Below is a small trained network, with its code and all its weights. Each question gives an input and a class and asks what happens when units are switched off, that is, made to give their printed mean instead of their output.

import numpy as np


def w(rows, s, z=0):
    codes = np.array(rows[::2]) - 128.0
    scale = np.full(codes.shape[1], s)
    scale[-1] = z or s
    return codes * scale


def f(y):
    return y / 2 * (1 + np.tanh(0.7978845608 * (y + 0.044715 * y**3)))


def log_softmax(a):
    a = a - a.max(-1, keepdims=True)
    return a - np.log(np.exp(a).sum(-1, keepdims=True))


def net(x, mask):
    res = np.array(x, float).reshape(1, 5) / 4 @ E
    y = f(res @ A[0][:, :-1].T + A[0][:, -1])
    res = res + np.where(mask, y, B[0][:, -1]) @ B[0][:, :-1]
    return log_softmax(res[-1] @ U[:, :-1].T + U[:, -1])


A, B = {}, {}
E = w([
[181,54,162,142,212,67,144],'x0',
[141,125,148,134,152,204,92],'x1',
[72,221,192,152,151,145,180],'x2',
[215,189,75,64,186,144,4],'x3',
[159,136,51,171,142,164,198],'x4',
],0.011)
A[0] = w([
[99,171,55,50,121,200,92,228],'neuron 1',
[97,96,111,128,91,180,104,128],'neuron 2',
[101,81,156,122,129,183,95,149],'neuron 3',
[229,173,93,69,99,254,122,219],'neuron 4',
[128,104,91,139,107,204,159,195],'neuron 5',
[62,96,145,165,152,160,211,139],'neuron 6',
[45,117,158,128,51,176,111,240],'neuron 7',
[71,125,100,177,104,142,172,46],'neuron 8',
[125,109,178,107,114,186,104,238],'neuron 9',
[140,170,84,174,96,165,200,208],'neuron 10',
[118,114,115,136,113,84,210,118],'neuron 11',
[131,114,116,85,93,141,169,2],'neuron 12',
[163,187,120,35,164,184,67,148],'neuron 13',
[62,180,202,96,142,126,180,170],'neuron 14',
[124,79,143,130,111,132,162,109],'neuron 15',
],0.012,0.0053)
B[0] = w([
[134,172,175,164,100,61,35,234],'neuron 1',
[130,88,195,203,117,118,119,158],'neuron 2',
[148,187,89,213,141,115,119,154],'neuron 3',
[111,246,82,163,113,35,54,255],'neuron 4',
[101,157,128,203,114,120,88,194],'neuron 5',
[248,190,207,156,161,220,116,249],'neuron 6',
[98,162,61,255,125,133,49,228],'neuron 7',
[208,58,191,189,162,173,139,196],'neuron 8',
[154,203,123,202,76,122,97,176],'neuron 9',
[99,121,158,234,89,185,124,227],'neuron 10',
[170,68,121,52,111,143,143,208],'neuron 11',
[146,101,171,85,136,179,147,131],'neuron 12',
[177,180,48,22,197,36,63,250],'neuron 13',
[129,190,65,210,40,153,90,234],'neuron 14',
[197,146,80,79,133,92,108,171],'neuron 15',
],0.0081,0.014)
U = w([
[95,47,108,61,93,165,180,14],'0',
[54,170,123,178,52,148,96,95],'1',
[184,132,156,110,168,110,50,252],'2',
[105,146,155,204,98,246,159,17],'3',
],0.011,0.005)

Each question gives the input, the list of numbers given to net, and the class t.
The units are the neurons (one row each of A and B). Each row of codes is followed by its name. A weight is (code - 128) times the scale printed after its matrix; where a second scale follows, it is the last column's (A, B and U).
mask holds one flag per neuron, in row order. A switched-off neuron (its flag False) gives its mean, the last column of its row in B, instead of its output. The means were averaged over made-up inputs and are rounded, as every weight is.
A unit's drop is (log p(t) with every unit on - log p(t) with that unit switched off) / (log p(t) with every unit on - log p(t) with every unit switched off).
The circuit of an input: a set's keep is (log p(t) with only the set's units on - log p(t) with every unit switched off) / (log p(t) with every unit on - log p(t) with every unit switched off). Starting from the 12 units with the biggest drops (on a tie, the unit counted first), units are removed one at a time, each time the one whose removal leaves the highest keep (on an exact tie, the one counted first), for as long as the keep stays at least 0.8.
circuit, biggest first: the units of the circuit, biggest drop first
k most important neurons: the k neurons with the biggest drops, biggest first
drop of u: that unit's drop, to one decimal
input [2,3,4,2,-7], class 1: circuit, biggest first -> (neuron 6)
input [3,-6,5,3,7], class 3: circuit, biggest first -> (neuron 13; neuron 4)
input [-2,7,2,-8,-8], class 3: 3 most important neurons -> (neuron 6; neuron 4; neuron 13)
input [-8,3,7,7,0], class 2: 2 most important neurons -> (neuron 13; neuron 1)
input [3,4,-4,-4,-7], class 1: 2 most important neurons -> (neuron 13; neuron 6)
input [-4,6,-7,1,3], class 1: 2 most important neurons -> (neuron 6; neuron 4)
input [0,6,2,-7,-5], class 3: 2 most important neurons -> (neuron 6; neuron 4)
input [5,8,-2,-3,5], class 3: 2 most important neurons -> (neuron 13; neuron 1)
input [8,-6,-8,-6,3], class 0: drop of neuron 4 -> 0.2
input [8,-8,-3,-3,8], class 0: drop of neuron 11 -> 0.3
input [3,5,-4,-4,7], class 3: drop of neuron 13 -> 0.3
input [5,-5,7,-1,-1], class 3: drop of neuron 13 -> 0.4
